Here is a tiny trained network, its code and every weight. The questions are about switching its units off for an input and a class, where a switched-off unit gives its printed mean instead of its output.

import numpy as np


def w(rows, s, z=0):
    codes = np.array(rows[::2]) - 128.0
    scale = np.full(codes.shape[1], s)
    scale[-1] = z or s
    return codes * scale


def f(y):
    return np.maximum(y, 0)


def log_softmax(a):
    a = a - a.max(-1, keepdims=True)
    return a - np.log(np.exp(a).sum(-1, keepdims=True))


def net(x, mask):
    res = np.array(x, float).reshape(1, 4) / 4 @ E
    y = f(res @ A[0][:, :-1].T + A[0][:, -1])
    res = res + np.where(mask, y, B[0][:, -1]) @ B[0][:, :-1]
    return log_softmax(res[-1] @ U[:, :-1].T + U[:, -1])


A, B = {}, {}
E = w([
[246,161,114,97,201,124],'x0',
[66,102,46,85,129,72],'x1',
[144,171,73,91,153,101],'x2',
[135,203,136,179,187,125],'x3',
],0.012)
A[0] = w([
[33,65,95,147,42,86,206],'N1',
[86,214,152,194,162,96,126],'N2',
[236,129,179,159,159,200,167],'N3',
[157,188,194,230,123,190,254],'N4',
[181,181,195,92,105,156,131],'N5',
[162,113,186,192,144,139,130],'N6',
[15,85,122,106,60,164,224],'N7',
[151,169,22,27,188,48,172],'N8',
[164,139,28,18,210,2,173],'N9',
[201,177,90,103,199,93,208],'N10',
],0.0098,0.0043)
B[0] = w([
[58,73,170,242,92,89,247],'N1',
[48,167,82,80,175,114,182],'N2',
[232,124,190,75,101,219,227],'N3',
[73,204,195,23,206,160,237],'N4',
[160,100,125,93,83,161,182],'N5',
[115,177,165,79,113,153,181],'N6',
[48,38,77,162,31,35,243],'N7',
[171,173,35,233,132,149,213],'N8',
[189,130,44,254,142,182,223],'N9',
[234,139,108,149,180,206,213],'N10',
],0.0086,0.015)
U = w([
[193,143,224,41,143,177,134],'0',
[233,143,26,185,181,162,171],'1',
[67,166,124,115,174,75,7],'2',
[119,7,135,175,33,60,233],'3',
],0.011,0.0019)

Each question gives the input, the list of numbers given to net, and the class t.
The units are the neurons (one row each of A and B). Each row of codes is followed by its name. A weight is (code - 128) times the scale printed after its matrix; where a second scale follows, it is the last column's (A, B and U).
mask holds one flag per neuron, in row order. A switched-off neuron (its flag False) gives its mean, the last column of its row in B, instead of its output. The means were averaged over made-up inputs and are rounded, as every weight is.
A unit's drop is (log p(t) with every unit on - log p(t) with that unit switched off) / (log p(t) with every unit on - log p(t) with every unit switched off).
The circuit of an input: a set's keep is (log p(t) with only the set's units on - log p(t) with every unit switched off) / (log p(t) with every unit on - log p(t) with every unit switched off). Starting from all 10 units, units are removed one at a time, each time the one whose removal leaves the highest keep (on an exact tie, the one counted first), for as long as the keep stays at least 0.8.
circuit, biggest first: the units of the circuit, biggest drop first
k most important neurons: the k neurons with the biggest drops, biggest first
drop of u: that unit's drop, to one decimal
input [-5,3,5,4], class 3: circuit, biggest first : (N4 N10)
input [-7,1,8,7], class 2: circuit, biggest first : (N2)
input [-6,-1,-2,5], class 2: circuit, biggest first : (N4 N2)
input [-5,-5,2,1], class 2: circuit, biggest first : (N3 N4)
input [-6,1,7,5], class 2: 2 most important neurons : (N2 N3)
input [-8,-6,8,8], class 2: 2 most important neurons : (N2 N3)
input [-7,-6,2,4], class 2: 3 most important neurons : (N3 N2 N10)
input [1,-3,-3,-5], class 0: 2 most important neurons : (N1 N7)
input [-2,-3,2,-1], class 0: drop of N7 : 0.7
input [5,-5,-7,0], class 0: drop of N6 : 0.0
input [2,3,-7,6], class 0: drop of N7 : 0.1
